Below is a small trained network, with its code and all its weights. Each question gives an input and a target symbol and asks what happens when units are switched off, that is, made to give their printed mean instead of their output.

import numpy as np


def w(rows, s, z=0):
    codes = np.array(rows[::2]) - 128.0
    scale = np.full(codes.shape[1], s)
    scale[-1] = z or s
    return codes * scale


def f(y):
    return np.maximum(y, 0)


def softmax(a):
    e = np.exp(a - a.max(-1, keepdims=True))
    return e / e.sum(-1, keepdims=True)


def log_softmax(a):
    a = a - a.max(-1, keepdims=True)
    return a - np.log(np.exp(a).sum(-1, keepdims=True))


def net(x, mask):
    ids = ['ΔΘΛζηπτφω'.index(c) for c in x.split()]
    T = len(ids)
    res = E[ids] + P[:T]
    u = 0
    for l in range(2):
        r = res
        for j in range(2):
            rows = slice(4 * j, 4 * j + 4)
            q, k, v = (r @ M[l][rows].T for M in (Q, K, V))
            z = softmax(np.where(np.tri(T) > 0, q @ k.T / 4**0.5, -1e9)) @ v
            o = O[l][rows]
            res = res + np.where(mask[u + j], z, o[:, -1]) @ o[:, :-1]
        u += 2
        y = f(res @ A[l][:, :-1].T + A[l][:, -1])
        res = res + np.where(mask[u : u + 16], y, B[l][:, -1]) @ B[l][:, :-1]
        u += 16
    return log_softmax(res[-1] @ U[:, :-1].T + U[:, -1])


Q, K, V, O, A, B = {}, {}, {}, {}, {}, {}
E = w([
[160,196,143,163,135,84],'Δ',
[204,114,139,79,122,115],'Θ',
[120,114,119,79,104,139],'Λ',
[175,149,168,137,136,71],'ζ',
[168,141,107,148,144,66],'η',
[19,148,202,132,65,177],'π',
[6,127,173,94,60,166],'τ',
[134,175,84,166,186,196],'φ',
[63,141,104,123,103,126],'ω',
],0.016)
P = w([
[255,218,4,24,235,163],'0',
[27,68,17,56,131,227],'1',
[157,101,22,136,172,237],'2',
[91,77,51,112,149,222],'3',
[146,120,90,159,206,166],'4',
[189,53,123,107,222,139],'5',
],0.0066)
Q[0] = w([
[147,109,215,164,121,127],'L0H1',
[63,117,1,200,98,128],'L0H1',
[127,180,135,118,190,149],'L0H1',
[102,126,98,51,179,166],'L0H1',
[162,102,152,81,127,158],'L0H2',
[103,120,94,47,154,112],'L0H2',
[109,88,105,82,124,217],'L0H2',
[190,139,144,145,154,195],'L0H2',
],0.0082)
K[0] = w([
[108,83,151,106,163,173],'L0H1',
[118,133,141,124,114,72],'L0H1',
[117,172,127,175,167,122],'L0H1',
[227,134,151,120,142,135],'L0H1',
[137,141,120,211,163,102],'L0H2',
[104,248,175,145,146,117],'L0H2',
[153,207,120,139,139,131],'L0H2',
[79,160,72,114,109,143],'L0H2',
],0.011)
V[0] = w([
[106,163,72,82,41,164],'L0H1',
[236,51,76,185,150,175],'L0H1',
[171,242,149,109,141,19],'L0H1',
[154,147,112,217,102,252],'L0H1',
[48,132,83,221,232,104],'L0H2',
[96,179,123,19,110,3],'L0H2',
[171,102,168,135,113,81],'L0H2',
[98,170,181,202,193,165],'L0H2',
],0.007)
O[0] = w([
[79,66,45,62,160,142,195],'L0H1',
[64,167,160,215,58,141,173],'L0H1',
[183,163,193,118,81,106,122],'L0H1',
[174,116,114,93,195,36,217],'L0H1',
[76,138,99,214,112,3,188],'L0H2',
[181,151,44,149,54,160,67],'L0H2',
[96,181,157,69,137,185,2],'L0H2',
[136,181,226,179,190,94,163],'L0H2',
],0.006,0.0049)
A[0] = w([
[88,134,183,57,165,128,89],'L0N1',
[187,59,123,144,125,70,129],'L0N2',
[184,133,132,115,155,139,102],'L0N3',
[173,155,72,112,121,193,140],'L0N4',
[117,51,146,92,85,94,2],'L0N5',
[68,148,110,114,186,208,197],'L0N6',
[122,84,195,163,95,152,26],'L0N7',
[177,212,112,82,177,153,180],'L0N8',
[155,112,149,54,119,206,175],'L0N9',
[218,114,157,87,96,101,187],'L0N10',
[165,164,76,154,91,143,232],'L0N11',
[43,147,169,113,185,128,71],'L0N12',
[129,148,158,59,144,134,209],'L0N13',
[120,146,121,184,132,128,170],'L0N14',
[95,124,89,158,89,78,99],'L0N15',
[122,2,72,103,78,156,160],'L0N16',
],0.0096,0.0037)
B[0] = w([
[209,172,43,145,155,118,160],'L0N1',
[9,209,110,106,41,177,156],'L0N2',
[66,123,169,117,100,96,148],'L0N3',
[2,108,241,21,66,105,181],'L0N4',
[187,165,130,135,136,132,137],'L0N5',
[155,59,169,123,133,4,254],'L0N6',
[149,139,126,84,95,84,136],'L0N7',
[96,80,116,52,114,60,195],'L0N8',
[180,42,143,150,234,103,175],'L0N9',
[78,89,137,207,177,155,153],'L0N10',
[68,48,149,111,126,91,186],'L0N11',
[178,127,106,154,200,120,188],'L0N12',
[187,91,126,215,177,95,159],'L0N13',
[111,43,137,115,121,141,182],'L0N14',
[79,127,190,51,213,218,149],'L0N15',
[72,148,111,191,159,73,206],'L0N16',
],0.0056,0.0087)
Q[1] = w([
[185,75,82,97,132,129],'L1H1',
[102,41,174,111,107,116],'L1H1',
[147,178,72,143,55,125],'L1H1',
[106,72,126,126,129,96],'L1H1',
[154,195,97,152,133,140],'L1H2',
[130,143,100,138,159,52],'L1H2',
[193,255,147,105,148,183],'L1H2',
[238,111,124,106,178,80],'L1H2',
],0.0091)
K[1] = w([
[165,170,131,163,130,200],'L1H1',
[129,115,138,166,118,30],'L1H1',
[80,142,154,144,118,255],'L1H1',
[122,160,222,138,94,116],'L1H1',
[129,52,106,170,57,153],'L1H2',
[48,115,85,25,120,155],'L1H2',
[40,98,56,169,47,189],'L1H2',
[110,103,149,223,87,92],'L1H2',
],0.0083)
V[1] = w([
[193,79,254,160,155,133],'L1H1',
[188,153,99,80,198,104],'L1H1',
[231,113,159,123,183,112],'L1H1',
[104,78,111,95,167,112],'L1H1',
[118,114,125,143,84,215],'L1H2',
[94,171,211,128,34,84],'L1H2',
[93,71,140,112,76,148],'L1H2',
[74,198,101,197,109,85],'L1H2',
],0.0098)
O[1] = w([
[95,228,158,194,2,252,136],'L1H1',
[8,218,59,141,106,131,165],'L1H1',
[57,127,113,155,94,171,140],'L1H1',
[164,99,59,50,145,150,250],'L1H1',
[211,153,206,131,127,51,2],'L1H2',
[131,47,232,109,87,157,89],'L1H2',
[184,72,170,25,224,228,152],'L1H2',
[81,26,89,133,83,44,81],'L1H2',
],0.0071,0.014)
A[1] = w([
[131,50,76,120,139,170,177],'L1N1',
[104,119,125,49,84,120,27],'L1N2',
[81,65,67,151,47,46,112],'L1N3',
[159,15,199,191,130,57,173],'L1N4',
[148,145,183,97,204,185,116],'L1N5',
[84,211,146,122,148,159,122],'L1N6',
[196,50,85,130,1,166,4],'L1N7',
[54,164,74,222,185,135,149],'L1N8',
[81,76,79,107,142,55,92],'L1N9',
[177,165,92,88,155,104,237],'L1N10',
[114,188,145,134,117,193,83],'L1N11',
[181,97,87,117,70,129,233],'L1N12',
[171,61,184,120,82,90,100],'L1N13',
[83,181,179,132,176,144,207],'L1N14',
[197,2,175,133,198,138,59],'L1N15',
[173,144,218,185,57,145,195],'L1N16',
],0.008,0.0034)
B[1] = w([
[161,152,127,134,114,71,221],'L1N1',
[199,157,114,199,153,134,145],'L1N2',
[128,125,127,115,80,148,174],'L1N3',
[103,221,150,37,161,114,163],'L1N4',
[114,76,67,102,68,123,166],'L1N5',
[184,132,135,121,114,104,164],'L1N6',
[83,124,138,157,138,125,136],'L1N7',
[171,150,187,184,124,75,252],'L1N8',
[178,164,129,181,81,184,222],'L1N9',
[32,77,151,141,91,138,169],'L1N10',
[159,138,139,162,159,20,144],'L1N11',
[64,113,197,138,187,71,136],'L1N12',
[120,171,184,104,151,178,150],'L1N13',
[173,133,79,57,50,54,152],'L1N14',
[127,143,124,104,116,47,186],'L1N15',
[56,2,160,141,130,129,134],'L1N16',
],0.0063,0.021)
U = w([
[248,36,106,135,143,55,220],'Δ',
[105,179,80,71,168,163,55],'Θ',
[151,144,100,92,68,85,121],'Λ',
[61,118,73,15,36,100,252],'ζ',
[101,90,138,87,93,156,147],'η',
[164,36,94,128,4,77,49],'π',
[255,107,105,76,60,142,67],'τ',
[159,118,161,76,148,81,102],'φ',
[108,78,64,74,151,148,36],'ω',
],0.0069,0.004)

Each question gives the input, a string of symbols that net reads in full, and the target symbol t.
The units are the heads (4 rows each of Q, K, V and O) and the neurons (one row each of A and B). Each row of codes is followed by its name. A weight is (code - 128) times the scale printed after its matrix; where a second scale follows, it is the last column's (O, A, B and U).
mask holds one flag per unit, layer by layer, with each layer's heads first. A switched-off unit (its flag False) gives its mean, the last column of its rows in O or B, instead of its output. The means were averaged over made-up inputs and are rounded, as every weight is.
A unit's drop is (log p(t) with every unit on - log p(t) with that unit switched off) / (log p(t) with every unit on - log p(t) with every unit switched off).
The circuit of an input: a set's keep is (log p(t) with only the set's units on - log p(t) with every unit switched off) / (log p(t) with every unit on - log p(t) with every unit switched off). Starting from the 12 units with the biggest drops (on a tie, the unit counted first), units are removed one at a time, each time the one whose removal leaves the highest keep (on an exact tie, the one counted first), for as long as the keep stays at least 0.8.
units of the circuit, in order: the units of the circuit, biggest drop first
unit that matters most: the unit with the biggest drop
k most important neurons: the k neurons with the biggest drops, biggest first
top k neurons in layer l: the k neurons of layer l with the biggest drops, biggest first
heads that matter: for each layer, one digit per head in row order, 1 if its drop is at least 0.15 and else 0, layers parted by /
input φ π ω, target π: heads that matter : 11 / 01
input φ φ φ φ η, target Λ: units of the circuit, in order : (L1N8, L1H2, L0N2)
input φ φ η, target π: heads that matter : 11 / 01
input Δ φ τ η π ζ, target ζ: heads that matter : 00 / 01
input φ η Δ, target π: units of the circuit, in order : (L1H2, L0H1)
input ζ Θ η, target η: heads that matter : 10 / 11
input Δ φ η φ η, target ζ: units of the circuit, in order : (L1H2, L0H1, L0N12, L1N4)
input φ η τ τ, target π: units of the circuit, in order : (L1H2, L0H2, L1N8, L1N9)
input φ φ ζ, target π: top neuron in layer 0 : (L0N4)
input Θ φ φ φ Θ, target τ: top 2 neurons in layer 1 : (L1N6, L1N14)
input Θ η Δ, target τ: heads that matter : 11 / 11
input π φ π, target Λ: 3 most important neurons : (L1N8, L0N9, L0N13)
input τ π Δ, target ζ: heads that matter : 10 / 00
input η π φ, target φ: top 2 neurons in layer 1 : (L1N4, L1N13)
input Θ τ Λ, target τ: units of the circuit, in order : (L1H2, L0H2, L0H1)
input τ τ τ, target ω: 2 most important neurons : (L0N9, L0N4)
input ζ τ φ, target π: units of the circuit, in order : (L0H1, L1H1, L1H2)
input Λ Θ φ, target ζ: 3 most important neurons : (L0N4, L0N9, L1N5)
input φ Λ Λ, target π: units of the circuit, in order : (L1H2, L0H2, L1N9)
input η φ η π, target φ: unit that matters most : L1H1
input φ Δ π, target π: 2 most important neurons : (L1N4, L1N8)
input φ Θ Θ Λ, target π: 2 most important neurons : (L1N4, L1N8)
input τ τ Θ, target ω: unit that matters most : L0H2
input ω τ η φ, target Δ: heads that matter : 01 / 10
input φ η τ, target π: heads that matter : 11 / 01
input Θ Δ φ φ, target τ: 3 most important neurons : (L0N9, L0N4, L0N8)
input π φ φ π, target Λ: top 2 neurons in layer 1 : (L1N8, L1N14)
input π φ φ τ φ τ, target Λ: heads that matter : 11 / 11
input Θ π φ π, target τ: heads that matter : 01 / 11
input Δ τ Θ, target ζ: heads that matter : 10 / 01
